Below are the code and all the weights of a small trained network. Each question names an input and a target symbol and asks about switching units off, where a switched-off unit gives its printed mean instead of its output.

import numpy as np


def w(rows, s, z=0):
    codes = np.array(rows[::2]) - 128.0
    scale = np.full(codes.shape[1], s)
    scale[-1] = z or s
    return codes * scale


def f(y):
    return np.maximum(y, 0)


def softmax(a):
    e = np.exp(a - a.max(-1, keepdims=True))
    return e / e.sum(-1, keepdims=True)


def log_softmax(a):
    a = a - a.max(-1, keepdims=True)
    return a - np.log(np.exp(a).sum(-1, keepdims=True))


def net(x, mask):
    ids = ['αηθλμστφψ'.index(c) for c in x.split()]
    T = len(ids)
    res = E[ids] + P[:T]
    u = 0
    for l in range(2):
        q, k, v = (res @ M[l].T for M in (Q, K, V))
        z = softmax(np.where(np.tri(T) > 0, q @ k.T / 3**0.5, -1e9)) @ v
        res = res + np.where(mask[u], z, O[l][:, -1]) @ O[l][:, :-1]
        u += 1
        y = f(res @ A[l][:, :-1].T + A[l][:, -1])
        res = res + np.where(mask[u : u + 8], y, B[l][:, -1]) @ B[l][:, :-1]
        u += 8
    return log_softmax(res[-1] @ U[:, :-1].T + U[:, -1])


Q, K, V, O, A, B = {}, {}, {}, {}, {}, {}
E = w([
[102,196,131,104],'α',
[246,37,88,211],'η',
[203,156,222,132],'θ',
[198,156,61,219],'λ',
[179,183,64,125],'μ',
[107,214,124,206],'σ',
[113,20,132,36],'τ',
[1,109,177,96],'φ',
[67,52,184,216],'ψ',
],0.014)
P = w([
[168,37,56,44],'0',
[114,3,102,75],'1',
[100,42,118,116],'2',
[104,64,107,84],'3',
[85,54,100,93],'4',
[106,85,105,93],'5',
[151,99,110,99],'6',
],0.0021)
Q[0] = w([
[105,3,198,171],'L0H1',
[94,35,152,90],'L0H1',
[89,164,159,180],'L0H1',
],0.014)
K[0] = w([
[12,60,33,186],'L0H1',
[65,51,102,108],'L0H1',
[104,147,189,185],'L0H1',
],0.011)
V[0] = w([
[40,137,107,182],'L0H1',
[114,38,123,90],'L0H1',
[114,182,2,120],'L0H1',
],0.0076)
O[0] = w([
[26,166,105,135,195],'L0H1',
[69,36,54,58,152],'L0H1',
[163,249,3,70,4],'L0H1',
],0.0054,0.0036)
A[0] = w([
[124,157,141,180,98],'L0N1',
[105,93,127,99,230],'L0N2',
[178,79,198,61,97],'L0N3',
[136,161,131,180,123],'L0N4',
[101,165,111,221,252],'L0N5',
[81,254,96,16,103],'L0N6',
[73,120,202,12,42],'L0N7',
[152,153,190,191,114],'L0N8',
],0.0073,0.0042)
B[0] = w([
[101,175,182,129,152],'L0N1',
[97,75,156,151,206],'L0N2',
[115,8,98,89,159],'L0N3',
[112,177,116,109,160],'L0N4',
[154,135,210,116,254],'L0N5',
[36,102,195,1,174],'L0N6',
[47,147,33,152,159],'L0N7',
[176,156,206,86,182],'L0N8',
],0.0074,0.007)
Q[1] = w([
[141,226,2,87],'L1H1',
[137,23,171,180],'L1H1',
[119,203,146,8],'L1H1',
],0.006)
K[1] = w([
[254,195,69,103],'L1H1',
[77,44,204,176],'L1H1',
[113,218,84,46],'L1H1',
],0.0073)
V[1] = w([
[104,122,125,254],'L1H1',
[144,128,71,126],'L1H1',
[30,96,78,149],'L1H1',
],0.0081)
O[1] = w([
[127,85,172,253,195],'L1H1',
[203,128,74,143,1],'L1H1',
[7,97,1,178,220],'L1H1',
],0.0049,0.0062)
A[1] = w([
[144,83,92,41,254],'L1N1',
[204,190,101,205,112],'L1N2',
[218,166,46,91,130],'L1N3',
[61,195,78,165,58],'L1N4',
[174,32,94,167,12],'L1N5',
[101,74,152,25,28],'L1N6',
[78,45,31,178,110],'L1N7',
[254,194,137,124,128],'L1N8',
],0.0074,0.0032)
B[1] = w([
[127,58,111,71,171],'L1N1',
[50,120,49,255,146],'L1N2',
[233,144,34,80,146],'L1N3',
[160,180,112,112,145],'L1N4',
[230,108,200,157,173],'L1N5',
[43,86,103,155,173],'L1N6',
[189,189,83,180,250],'L1N7',
[144,217,96,169,178],'L1N8',
],0.0072,0.011)
U = w([
[34,118,163,38,102],'α',
[254,104,111,169,3],'η',
[205,80,210,70,124],'θ',
[176,211,75,188,54],'λ',
[197,155,85,78,232],'μ',
[145,231,198,132,172],'σ',
[140,86,67,120,157],'τ',
[66,181,59,165,107],'φ',
[94,102,182,193,181],'ψ',
],0.0086,0.0074)

Each question gives the input, a string of symbols that net reads in full, and the target symbol t.
The units are the heads (3 rows each of Q, K, V and O) and the neurons (one row each of A and B). Each row of codes is followed by its name. A weight is (code - 128) times the scale printed after its matrix; where a second scale follows, it is the last column's (O, A, B and U).
mask holds one flag per unit, layer by layer, with each layer's heads first. A switched-off unit (its flag False) gives its mean, the last column of its rows in O or B, instead of its output. The means were averaged over made-up inputs and are rounded, as every weight is.
A unit's drop is (log p(t) with every unit on - log p(t) with that unit switched off) / (log p(t) with every unit on - log p(t) with every unit switched off).
The circuit of an input: a set's keep is (log p(t) with only the set's units on - log p(t) with every unit switched off) / (log p(t) with every unit on - log p(t) with every unit switched off). Starting from the 12 units with the biggest drops (on a tie, the unit counted first), units are removed one at a time, each time the one whose removal leaves the highest keep (on an exact tie, the one counted first), for as long as the keep stays at least 0.8.
circuit, biggest first: the units of the circuit, biggest drop first
unit that matters most: the unit with the biggest drop
top k neurons: the k neurons with the biggest drops, biggest first
top k neurons in layer l: the k neurons of layer l with the biggest drops, biggest first
drop of u: that unit's drop, to one decimal
input ψ μ η ψ τ η, target η: top 3 neurons in layer 1 -> L1N5; L1N7; L1N6
input τ ψ θ σ ψ η μ, target ψ: top 2 neurons -> L1N7; L0N6
input ψ ψ θ, target ψ: circuit, biggest first -> L0H1; L1H1
input α σ λ, target λ: top 3 neurons in layer 1 -> L1N2; L1N8; L1N3
input φ ψ ψ μ α, target α: circuit, biggest first -> L0N6; L0H1; L1N7
input θ ψ ψ σ λ, target ψ: unit that matters most -> L1H1
input α ψ ψ σ μ, target μ: top 2 neurons -> L1N3; L0N6
input σ θ λ, target σ: top 2 neurons in layer 1 -> L1N7; L1N8
input μ ψ λ σ η ψ τ, target τ: top 3 neurons in layer 0 -> L0N3; L0N7; L0N5
input α μ θ, target μ: top 3 neurons in layer 0 -> L0N6; L0N2; L0N5
input η σ α α, target α: top 2 neurons -> L0N6; L1N7
input ψ η φ, target φ: drop of L0H1 -> 0.1
input μ α μ, target μ: drop of L1H1 -> 0.4
input σ τ η, target η: drop of L1N5 -> 0.9
input σ σ θ, target σ: top neuron -> L1N8
